Moves between points:
du: dol->mek, rog->zem, sib->vas, lud->bor, sas->dal, fad->res, kaz->lok, fot->geb, pim->kuz, gup->lin, fuf->bol, bef->rim, mek->zov, gar->kap, vof->dol, kos->lar, bov->nam, kuz->gad, sog->sib, giv->vug, der->sus, les->siv, nar->gop, fet->did, sus->mev, muk->mur, niz->fif, kub->vuk, buk->lod, kap->gup, siv->buk, zoz->pef, tur->lud, vug->bef, vus->fuf, bol->vum, kas->pim, vum->vus, zis->tir, lar->rog, rel->fab, zem->kos, git->muk, vas->sov, nor->kaz, zib->gon, gos->dip, fif->teg, gon->gos, lin->gar, lok->pak, kib->mok, dip->zib, ruk->rap, vip->bop, nak->ruk, vez->fet, pud->vip, nam->kib, bur->fas, peg->rel, geb->zab, kel->nar, mev->gef, luz->pud, bor->faf, gef->der, sov->sog, zab->dib, zov->vof, pak->nor, lam->peg, fab->lam, lut->nak, vuk->fad, dal->bur, bop->luz, gog->git, faf->tur, res->kub, mok->bov, did->fuv, dib->fot, fas->sas, lod->les, mur->gog, ged->kel, riv->niz, gop->ged, tir->zoz, rim->giv, gad->kas, pef->zis, teg->riv, rap->lut, fuv->vez
ge: dol->pim, rog->sog, sib->vum, lud->pak, sas->mev, fad->lin, kaz->ruk, fot->kel, pim->dal, gup->gon, fuf->bop, bef->vez, mek->kuz, gar->dip, vof->kas, kos->vas, bov->kub, kuz->bur, sog->bol, giv->did, der->mek, les->niz, nar->siv, fet->muk, sus->zov, muk->peg, niz->fot, kub->kap, buk->teg, kap->zib, siv->fif, zoz->lud, tur->lok, vug->fuv, vus->vip, bol->luz, kas->sas, vum->pud, zis->faf, lar->sov, rel->giv, zem->sib, git->lam, vas->vus, nor->nak, zib->bov, gos->kib, fif->geb, gon->nam, lin->gos, lok->rap, kib->fad, dip->mok, ruk->zis, vip->kos, nak->pef, vez->git, pud->zem, nam->vuk, bur->der, peg->rim, geb->nar, kel->les, mev->vof, luz->rog, bor->nor, gef->dol, sov->fuf, zab->gop, zov->gad, pak->lut, lam->bef, fab->vug, lut->zoz, vuk->gup, dal->gef, bop->lar, gog->fab, faf->kaz, res->gar, mok->res, did->mur, dib->ged, fas->sus, lod->riv, mur->rel, ged->lod, riv->dib, gop->buk, tir->tur, rim->fet, gad->fas, pef->bor, teg->zab, rap->tir, fuv->gog
fe: dol->dip, rog->lud, sib->nor, sas->fad, fot->sov, pim->mok, fuf->rap, bef->kas, mek->zib, vof->gos, kos->faf, kuz->bov, sog->pak, giv->kuz, der->kap, les->bop, nar->bol, fet->dal, sus->gup, muk->gef, niz->lar, buk->pud, siv->luz, vug->gad, vus->ruk, bol->lut, kas->kib, vum->nak, lar->tur, rel->mek, zem->bor, git->mev, vas->kaz, fif->rog, vip->zis, vez->sas, pud->pef, bur->kub, peg->dol, geb->sog, kel->fuf, mev->lin, luz->zoz, gef->gar, sov->lok, zab->sib, zov->gon, lam->vof, fab->zov, dal->res, bop->tir, gog->sus, did->bur, dib->vas, fas->vuk, lod->vip, mur->der, ged->vus, riv->kos, gop->vum, rim->pim, gad->nam, teg->zem, fuv->fas
ga: dol->bop, rog->kuz, sib->fas, lud->bov, sas->vas, fad->kaz, kaz->fad, fot->fet, pim->lar, gup->nak, fuf->gef, bef->riv, mek->luz, gar->rap, vof->vip, kos->kas, bov->lud, kuz->rog, sog->bur, giv->fif, der->bol, les->peg, nar->mur, fet->fot, sus->vum, muk->kel, niz->rim, kub->pak, buk->fab, kap->lut, siv->rel, zoz->zib, tur->mok, vug->teg, vus->mev, bol->der, kas->kos, vum->sus, zis->gos, lar->pim, rel->siv, zem->gad, git->ged, vas->sas, nor->vuk, zib->zoz, gos->zis, fif->giv, gon->pef, lin->ruk, lok->res, kib->faf, dip->tir, ruk->lin, vip->vof, nak->gup, vez->dib, pud->zov, nam->bor, bur->sog, peg->les, geb->did, kel->muk, mev->vus, luz->mek, bor->nam, gef->fuf, sov->dal, zab->fuv, zov->pud, pak->kub, lam->lod, fab->buk, lut->kap, vuk->nor, dal->sov, bop->dol, gog->gop, faf->kib, res->lok, mok->tur, did->geb, dib->vez, fas->sib, lod->lam, mur->nar, ged->git, riv->bef, gop->gog, tir->dip, rim->niz, gad->zem, pef->gon, teg->vug, rap->gar, fuv->zab
ne: dol->vof, rog->lar, sib->sog, lud->tur, sas->fas, fad->vuk, kaz->nor, fot->dib, pim->kas, gup->kap, fuf->vus, bef->vug, mek->dol, gar->lin, vof->zov, kos->zem, bov->mok, kuz->pim, sog->sov, giv->rim, der->gef, les->lod, nar->kel, fet->vez, sus->der, muk->git, niz->riv, kub->res, buk->siv, kap->gar, siv->les, zoz->tir, tur->faf, vug->giv, vus->vum, bol->fuf, kas->gad, vum->bol, zis->pef, lar->kos, rel->peg, zem->rog, git->gog, vas->sib, nor->pak, zib->dip, gos->gon, fif->niz, gon->zib, lin->gup, lok->kaz, kib->nam, dip->gos, ruk->nak, vip->pud, nak->lut, vez->fuv, pud->luz, nam->bov, bur->dal, peg->lam, geb->fot, kel->ged, mev->sus, luz->bop, bor->lud, gef->mev, sov->vas, zab->geb, zov->mek, pak->lok, lam->fab, fab->rel, lut->rap, vuk->kub, dal->sas, bop->vip, gog->mur, faf->bor, res->fad, mok->kib, did->fet, dib->zab, fas->bur, lod->buk, mur->muk, ged->gop, riv->teg, gop->nar, tir->zis, rim->bef, gad->kuz, pef->zoz, teg->fif, rap->ruk, fuv->did
tu: dol->peg, rog->fif, sib->zab, lud->rog, sas->vez, fad->sas, kaz->vas, pim->rim, gup->sus, fuf->kel, mek->rel, gar->gef, vof->lam, kos->riv, bov->kuz, kuz->giv, sog->geb, der->mur, sus->gog, kub->bur, kap->der, zoz->luz, tur->lar, vus->ged, bol->nar, kas->bef, vum->gop, zis->vip, lar->niz, zem->teg, vas->dib, nor->sib, zib->mek, gos->vof, gon->zov, lin->mev, lok->sov, kib->kas, dip->dol, ruk->vus, vip->lod, nak->vum, pud->buk, nam->gad, bur->did, mev->git, luz->siv, bor->zem, gef->muk, sov->fot, zov->fab, pak->sog, lut->bol, vuk->fas, dal->fet, bop->les, faf->kos, res->dal, mok->pim, fas->fuv, tir->bop, gad->vug, pef->pud, rap->fuf

In the rows, zero is written as 21.

The rows follow the links: the fewer symbols apart two points are, the more alike their rows tend to be.

Each row is also shifted at random along 7 hidden directions that mean nothing.

Some points, each with a row of numbers:
ged: 20	21	20	19	24	18	20	22	21	22	27	19	19	18	18	24	27	20	30	21	13	21	21	22	20	17	26	20	19	26	19	23	21	22	18	23	23	20	17	18	20	15	23	21	19	19	22	20	24	18	16	23	19	19	24	21	18	18	18	21	18
vug: 22	19	21	26	20	24	23	22	21	21	21	22	22	22	20	19	24	25	25	24	28	21	20	18	21	19	19	19	14	19	16	15	17	18	20	22	27	24	19	21	25	25	19	22	23	22	15	20	18	26	23	15	25	21	17	20	23	19	25	21	22
bov: 31	21	23	24	22	23	21	20	20	21	19	24	26	22	22	17	15	23	18	26	26	21	19	21	21	24	20	21	23	16	24	20	22	18	19	19	19	21	22	25	22	20	17	22	23	20	21	24	24	23	26	22	19	22	23	17	27	21	19	21	23
der: 21	24	22	21	20	25	21	20	17	19	19	14	22	21	21	20	24	22	27	21	23	18	21	21	24	22	20	22	22	18	19	19	22	24	20	21	20	23	24	20	20	18	23	18	23	20	18	25	18	21	20	27	22	19	19	23	20	20	18	21	21
muk: 10	17	18	21	19	21	21	16	23	17	20	23	17	21	20	21	17	24	12	19	22	19	23	19	21	21	17	22	24	20	20	22	17	22	23	19	20	19	20	25	18	27	24	25	19	24	24	20	18	24	23	13	23	19	20	20	21	19	21	23	22
nak: 30	20	18	24	21	23	20	24	26	18	17	19	14	19	13	22	11	22	20	6	23	23	20	23	18	24	17	24	34	27	26	17	22	16	19	11	25	30	17	32	16	30	22	26	14	20	31	21	20	20	27	14	24	16	19	24	21	18	24	16	19
nar: 13	20	21	21	22	19	23	17	18	20	22	24	19	19	21	23	21	21	21	23	22	23	23	24	24	18	19	19	16	23	17	20	18	23	22	20	22	22	18	16	20	25	24	24	21	22	20	17	17	21	21	17	24	18	17	21	22	20	20	25	24
mur: 20	18	20	22	24	21	20	17	20	19	23	16	19	20	16	19	26	25	34	25	24	17	21	24	23	16	23	20	19	23	18	15	22	19	17	21	27	25	17	21	22	18	24	21	20	19	19	23	24	21	15	20	23	20	24	19	20	17	20	20	14
sas: 16	21	16	23	21	22	20	19	26	19	20	19	20	22	15	16	23	26	24	22	23	16	20	21	23	19	20	22	19	23	25	17	21	21	24	22	25	23	21	25	20	22	24	20	20	22	20	22	27	16	15	20	21	24	27	25	16	21	28	13	14
gup: 18	23	23	21	24	24	19	23	24	21	22	23	27	22	24	16	18	25	26	30	24	18	21	23	24	22	21	19	15	19	25	21	23	19	17	22	23	23	20	20	25	17	18	18	23	15	20	22	23	19	20	25	20	28	25	23	26	23	20	23	24
gog: 23	21	24	22	19	25	19	25	17	20	20	16	23	21	25	23	26	17	23	21	15	18	20	18	21	22	21	23	18	20	19	26	16	26	16	27	17	17	27	16	20	14	21	16	24	20	17	26	17	21	19	31	17	24	21	21	22	18	15	26	24
zis: 22	22	22	20	21	21	23	20	25	20	23	28	23	24	21	18	17	22	14	27	27	24	23	17	23	22	18	22	17	21	23	20	22	21	24	20	24	24	17	21	22	29	18	21	20	20	22	14	18	22	26	15	26	23	20	24	25	24	25	22	23
gad: 27	20	18	25	25	20	20	25	19	25	20	19	15	19	15	18	25	26	25	18	15	19	18	24	15	16	27	21	29	24	24	22	21	13	22	20	23	19	18	27	16	14	22	22	22	20	21	27	30	21	12	24	14	23	30	17	20	20	22	16	11
dol: 19	23	23	20	18	24	23	19	19	21	22	20	21	21	26	20	28	22	20	21	25	24	24	16	22	25	20	22	19	16	14	18	20	25	22	22	16	18	23	19	23	23	19	19	25	22	17	17	9	29	26	20	25	19	14	21	21	21	19	25	23
zov: 18	20	23	20	20	25	19	26	19	20	18	17	26	22	26	21	20	23	25	23	24	18	19	18	19	26	21	24	17	19	21	18	21	21	15	22	21	23	23	22	24	20	16	20	19	20	19	23	21	21	26	24	20	25	19	23	24	24	19	23	23
gos: 14	22	22	21	22	21	21	20	24	23	25	18	12	17	12	20	25	23	24	14	18	25	22	22	17	19	24	24	29	24	22	20	24	18	24	16	22	23	19	28	20	21	22	17	20	19	26	17	20	25	20	22	21	19	22	22	16	20	21	14	11
lod: 33	20	21	21	20	21	22	23	22	18	27	21	23	22	22	22	23	20	24	24	23	22	21	16	21	24	21	22	15	23	14	17	19	22	16	24	24	24	18	19	23	21	19	21	19	21	18	19	17	21	25	17	26	20	16	19	24	18	20	23	23
zem: 40	21	20	24	19	22	21	26	21	20	16	22	21	22	23	21	18	19	18	20	22	22	20	18	19	23	20	20	21	21	21	19	17	21	20	22	22	21	21	20	19	26	18	23	21	20	19	23	20	20	23	19	21	22	20	20	26	21	22	22	24
bop: 14	20	23	13	18	18	20	21	19	21	19	21	23	22	29	25	16	15	8	19	16	19	21	20	20	26	22	24	24	21	24	28	22	31	23	23	13	14	27	19	19	22	18	21	18	23	22	19	23	18	24	25	15	22	21	22	22	27	16	26	24
lut: 32	23	26	21	20	23	23	18	20	20	20	26	24	24	25	18	17	20	18	30	27	24	23	20	27	21	17	19	15	18	21	21	21	26	23	23	21	22	22	14	21	25	20	19	23	17	19	19	15	21	21	23	24	20	23	22	28	21	21	26	26
vuk: 28	23	23	23	24	24	21	24	23	23	20	19	26	22	20	18	24	24	31	25	22	19	19	23	23	19	23	18	19	17	23	22	23	17	16	23	23	23	21	20	24	14	19	17	26	16	18	24	23	19	16	29	20	25	25	21	22	20	20	20	20
rog: 16	23	22	19	21	15	23	21	13	26	21	35	26	23	31	23	20	18	10	31	18	27	23	24	22	18	23	17	14	20	21	29	18	22	26	21	15	9	19	10	22	18	18	20	27	21	19	18	20	22	21	23	17	22	22	16	27	29	18	29	28
sov: 19	20	16	19	22	19	22	20	25	20	19	24	28	23	24	21	17	24	24	22	28	21	21	23	24	23	18	17	19	20	20	17	24	18	17	19	24	26	15	22	27	25	21	27	19	23	20	16	22	18	25	10	27	20	16	21	19	21	23	22	26
fuv: 35	19	18	26	21	24	19	24	22	17	17	22	24	23	23	19	17	24	20	23	21	16	17	17	21	22	18	21	23	20	21	21	16	19	15	22	22	21	22	24	20	20	21	23	21	21	21	29	24	20	22	20	19	23	25	18	26	17	21	24	25
les: 26	19	20	18	21	20	22	22	18	19	24	20	27	22	25	25	21	17	22	20	23	22	20	17	21	25	20	20	18	19	15	18	21	22	14	22	18	22	19	18	25	20	16	24	18	23	20	19	16	22	28	18	25	18	13	18	23	18	16	26	27
vum: 8	20	19	18	20	20	18	22	21	19	17	24	16	19	21	24	15	21	15	16	17	22	23	25	18	19	19	23	23	26	26	23	19	23	25	17	23	21	19	21	17	27	24	23	18	21	26	19	21	18	21	18	20	22	22	26	21	26	23	22	21
ruk: 17	25	25	16	26	17	20	22	21	26	26	20	23	21	19	21	30	18	32	27	13	21	21	26	23	16	30	17	15	24	25	26	26	24	19	28	21	21	20	14	24	9	21	14	25	15	18	18	25	14	9	34	17	25	31	24	18	21	17	19	16
res: 10	23	21	19	24	19	23	21	23	25	23	31	28	20	25	21	21	23	21	23	22	25	23	23	23	22	21	16	21	16	20	24	24	17	19	15	15	18	15	21	26	16	19	22	26	19	25	15	14	27	28	16	23	20	16	17	20	22	18	25	29
lin: 22	24	20	20	22	23	20	22	25	20	21	19	23	20	20	20	19	23	23	19	19	19	19	18	21	25	21	24	26	21	25	21	23	20	17	17	20	23	20	26	21	18	20	19	21	20	27	23	21	21	24	24	20	22	23	22	20	20	18	18	23

From each start, follow one symbol. Which point do you reach?
Answer with the point's name.
new walk
27	21	18	17	20	20	19	27	22	20	22	24	28	22	27	22	16	20	20	24	21	20	19	16	18	29	22	22	21	23	23	20	23	22	15	21	20	23	18	23	23	21	16	22	15	21	24	21	25	18	28	19	21	24	21	21	24	22	18	23	25
tu	lod
new walk
34	17	16	22	23	20	20	22	24	16	23	22	25	22	22	21	15	23	24	23	24	17	18	19	21	24	20	19	23	23	19	21	21	19	12	23	22	23	15	24	23	20	20	29	17	21	24	25	25	19	24	14	23	18	23	18	25	15	17	25	23
ge	les
new walk
13	20	19	22	21	21	20	17	18	18	17	24	23	22	23	21	19	23	16	26	21	14	20	22	23	20	19	21	18	19	21	23	17	23	23	22	20	18	25	19	20	20	24	22	21	23	20	26	25	21	19	20	19	21	23	19	21	22	22	22	22
fe	bur
new walk
17	22	22	20	18	22	20	22	21	22	21	17	16	20	21	22	28	20	18	18	17	21	22	16	19	21	23	25	22	22	20	22	20	25	23	21	19	18	25	23	18	21	21	15	21	21	20	21	20	24	18	25	19	23	22	23	19	22	21	17	16
ne	zov
new walk
15	18	21	17	25	19	20	22	19	23	25	17	25	22	23	22	24	22	29	26	21	17	18	20	19	22	27	19	19	21	18	20	23	20	14	24	21	20	19	22	26	13	19	22	21	21	19	22	26	22	20	22	21	22	23	17	20	19	16	24	19
fe	dol
new walk
34	20	22	24	25	19	22	23	20	21	25	20	10	18	17	24	29	19	28	17	13	26	21	23	18	14	25	19	24	27	16	25	17	18	19	21	22	19	15	17	17	16	24	22	23	17	22	21	16	22	13	23	20	15	22	19	21	16	16	23	17
du	ged
new walk
19	20	17	22	24	15	21	19	20	22	20	20	16	19	12	21	21	23	28	17	19	21	20	31	23	16	24	18	28	26	23	18	23	17	23	16	25	24	17	24	18	21	27	24	19	21	23	22	28	17	13	19	20	17	23	20	17	21	23	14	14
tu	geb
new walk
21	21	23	17	23	21	21	19	25	21	22	26	30	23	26	19	13	21	20	28	26	20	21	21	24	25	20	18	16	18	23	23	26	23	18	24	19	24	20	19	27	22	17	22	21	19	23	18	21	19	24	20	24	22	22	24	24	23	20	26	26
du	lut
new walk
18	20	18	17	23	16	19	24	16	24	22	26	20	17	24	26	14	21	19	19	16	23	19	26	17	23	26	22	30	28	25	25	23	17	18	14	18	18	15	25	19	17	19	26	16	20	29	22	28	20	25	21	16	18	22	17	24	25	14	25	21
fe	zoz
new walk
31	20	18	24	19	24	20	19	24	17	23	20	18	20	19	18	22	24	21	22	22	20	21	15	23	21	18	24	19	22	18	19	17	23	20	23	23	21	20	23	18	25	22	21	20	21	21	23	19	23	20	18	24	20	24	21	22	16	22	20	19
fe	mev
new walk
16	23	25	20	22	20	23	17	21	26	23	24	19	20	21	18	27	20	17	23	19	26	23	22	21	18	23	17	20	15	20	25	23	22	27	22	16	15	22	19	24	18	19	17	28	20	19	17	17	25	17	24	20	21	22	20	19	23	22	22	20
tu	pim
new walk
31	24	25	17	21	20	23	22	20	25	21	22	31	23	29	21	20	16	20	27	20	21	19	20	23	26	23	18	16	15	22	25	25	23	18	26	14	17	24	15	27	14	15	18	24	20	17	21	20	17	23	29	18	24	22	19	23	23	17	25	27
ne	faf
new walk
14	19	15	20	27	20	22	18	25	22	25	29	22	21	22	18	21	30	24	29	24	20	21	23	22	19	22	18	23	23	21	21	25	15	17	17	20	20	11	25	23	19	21	24	22	17	25	18	22	25	20	14	22	20	26	18	23	21	18	27	20
du	der
new walk
13	23	23	18	22	19	21	21	19	25	20	24	25	20	24	25	19	17	22	17	18	25	22	28	22	21	21	19	23	19	22	25	24	20	21	16	18	20	21	17	22	17	21	19	23	21	23	18	19	20	23	24	20	18	16	21	18	24	18	21	27
ga	kub
new walk
35	23	25	25	23	27	24	24	22	23	24	12	19	19	15	19	32	22	36	15	26	27	21	20	20	20	24	20	22	19	15	13	22	17	17	20	24	28	17	23	25	19	18	16	24	16	18	19	9	27	24	24	27	18	13	21	21	16	20	19	18
ge	nam
new walk
21	24	22	19	20	20	22	18	24	22	19	29	26	22	27	21	14	18	10	21	22	27	22	21	24	23	16	18	20	16	21	26	22	22	23	20	15	18	23	18	23	24	20	21	24	22	23	17	14	22	26	18	22	20	17	20	22	24	22	25	31
tu	sov
new walk
14	22	22	18	22	22	21	21	22	22	21	26	28	21	28	20	16	22	17	24	25	22	21	19	20	27	21	20	22	16	20	23	24	19	18	18	16	18	18	23	27	20	15	22	21	20	24	18	15	27	31	19	22	22	18	19	24	23	16	27	29
tu	dol
